Below are the code and all the weights of a small trained network. Each question names an input and a class and asks about switching units off, where a switched-off unit gives its printed mean instead of its output.

import numpy as np


def w(rows, s, z=0):
    codes = np.array(rows[::2]) - 128.0
    scale = np.full(codes.shape[1], s)
    scale[-1] = z or s
    return codes * scale


def f(y):
    return y / 2 * (1 + np.tanh(0.7978845608 * (y + 0.044715 * y**3)))


def log_softmax(a):
    a = a - a.max(-1, keepdims=True)
    return a - np.log(np.exp(a).sum(-1, keepdims=True))


def net(x, mask):
    res = np.array(x, float).reshape(1, 4) / 4 @ E
    y = f(res @ A[0][:, :-1].T + A[0][:, -1])
    res = res + np.where(mask, y, B[0][:, -1]) @ B[0][:, :-1]
    return log_softmax(res[-1] @ U[:, :-1].T + U[:, -1])


A, B = {}, {}
E = w([
[185,162,110,37,223,134,217],'x0',
[236,95,133,166,191,80,94],'x1',
[98,5,91,150,151,223,138],'x2',
[141,109,164,110,111,158,126],'x3',
],0.012)
A[0] = w([
[115,118,87,149,143,161,112,133],'neuron 0',
[190,90,140,153,194,134,76,143],'neuron 1',
[179,249,177,103,49,68,110,127],'neuron 2',
[23,155,126,72,100,147,142,130],'neuron 3',
[143,105,153,158,176,109,88,48],'neuron 4',
[244,99,132,154,144,80,78,123],'neuron 5',
[106,90,146,193,33,87,31,2],'neuron 6',
[65,171,127,101,80,169,180,120],'neuron 7',
[90,7,98,148,161,159,156,143],'neuron 8',
[114,62,82,153,146,178,170,142],'neuron 9',
[167,129,127,50,181,132,205,22],'neuron 10',
[119,115,174,131,129,106,138,78],'neuron 11',
[167,107,120,111,114,120,134,65],'neuron 12',
[141,132,118,94,147,133,150,56],'neuron 13',
],0.014,0.0028)
B[0] = w([
[142,156,174,104,119,119,118,158],'neuron 0',
[111,93,113,176,37,121,139,206],'neuron 1',
[37,119,165,44,123,121,40,247],'neuron 2',
[180,61,139,174,40,120,171,199],'neuron 3',
[143,115,98,140,117,92,162,167],'neuron 4',
[126,86,117,117,49,118,221,224],'neuron 5',
[198,181,107,173,248,174,141,250],'neuron 6',
[146,93,70,157,88,78,206,192],'neuron 7',
[64,151,151,41,119,117,80,233],'neuron 8',
[89,149,161,88,133,88,71,207],'neuron 9',
[184,162,136,202,221,206,101,210],'neuron 10',
[120,155,84,131,122,111,116,130],'neuron 11',
[138,119,138,165,131,103,127,136],'neuron 12',
[130,158,112,160,170,111,132,153],'neuron 13',
],0.015,0.019)
U = w([
[107,147,161,57,80,122,58,188],'0',
[209,71,82,153,11,115,230,201],'1',
[255,198,99,176,191,192,132,5],'2',
],0.01,0.0017)

Each question gives the input, the list of numbers given to net, and the class t.
The units are the neurons (one row each of A and B). Each row of codes is followed by its name. A weight is (code - 128) times the scale printed after its matrix; where a second scale follows, it is the last column's (A, B and U).
mask holds one flag per neuron, in row order. A switched-off neuron (its flag False) gives its mean, the last column of its row in B, instead of its output. The means were averaged over made-up inputs and are rounded, as every weight is.
A unit's drop is (log p(t) with every unit on - log p(t) with that unit switched off) / (log p(t) with every unit on - log p(t) with every unit switched off).
The circuit of an input: a set's keep is (log p(t) with only the set's units on - log p(t) with every unit switched off) / (log p(t) with every unit on - log p(t) with every unit switched off). Starting from the 12 units with the biggest drops (on a tie, the unit counted first), units are removed one at a time, each time the one whose removal leaves the highest keep (on an exact tie, the one counted first), for as long as the keep stays at least 0.8.
units of the circuit, in order: the units of the circuit, biggest drop first
top k neurons: the k neurons with the biggest drops, biggest first
drop when u is switched off: that unit's drop, to one decimal
input [7,1,-5,7], class 2: units of the circuit, in order	[neuron 10]
input [7,-7,-2,-8], class 1: top 2 neurons	[neuron 3; neuron 6]
input [-5,5,2,-2], class 1: top 3 neurons	[neuron 5; neuron 10; neuron 1]
input [7,8,-8,3], class 0: top 3 neurons	[neuron 2; neuron 6; neuron 3]
input [7,-7,5,-7], class 1: top 2 neurons	[neuron 3; neuron 6]
input [-1,5,-4,1], class 1: top 2 neurons	[neuron 5; neuron 8]
input [-6,5,-5,0], class 2: top 2 neurons	[neuron 6; neuron 8]
input [5,-4,0,0], class 2: top 3 neurons	[neuron 10; neuron 5; neuron 1]
input [8,-2,6,8], class 2: top 2 neurons	[neuron 10; neuron 2]
input [3,2,1,1], class 2: top 2 neurons	[neuron 2; neuron 3]
input [3,-6,5,3], class 1: top 2 neurons	[neuron 7; neuron 3]
input [7,-7,3,4], class 1: top 2 neurons	[neuron 3; neuron 7]
input [2,8,8,5], class 0: top 3 neurons	[neuron 8; neuron 9; neuron 3]
input [-8,4,1,-7], class 2: units of the circuit, in order	[neuron 6]
input [-6,-3,5,1], class 2: top 2 neurons	[neuron 6; neuron 2]
input [7,-3,-3,8], class 2: drop when neuron 10 is switched off	0.8
input [-1,-7,-4,-7], class 1: drop when neuron 11 is switched off	0.0
input [4,6,-7,-8], class 0: drop when neuron 2 is switched off	9.3
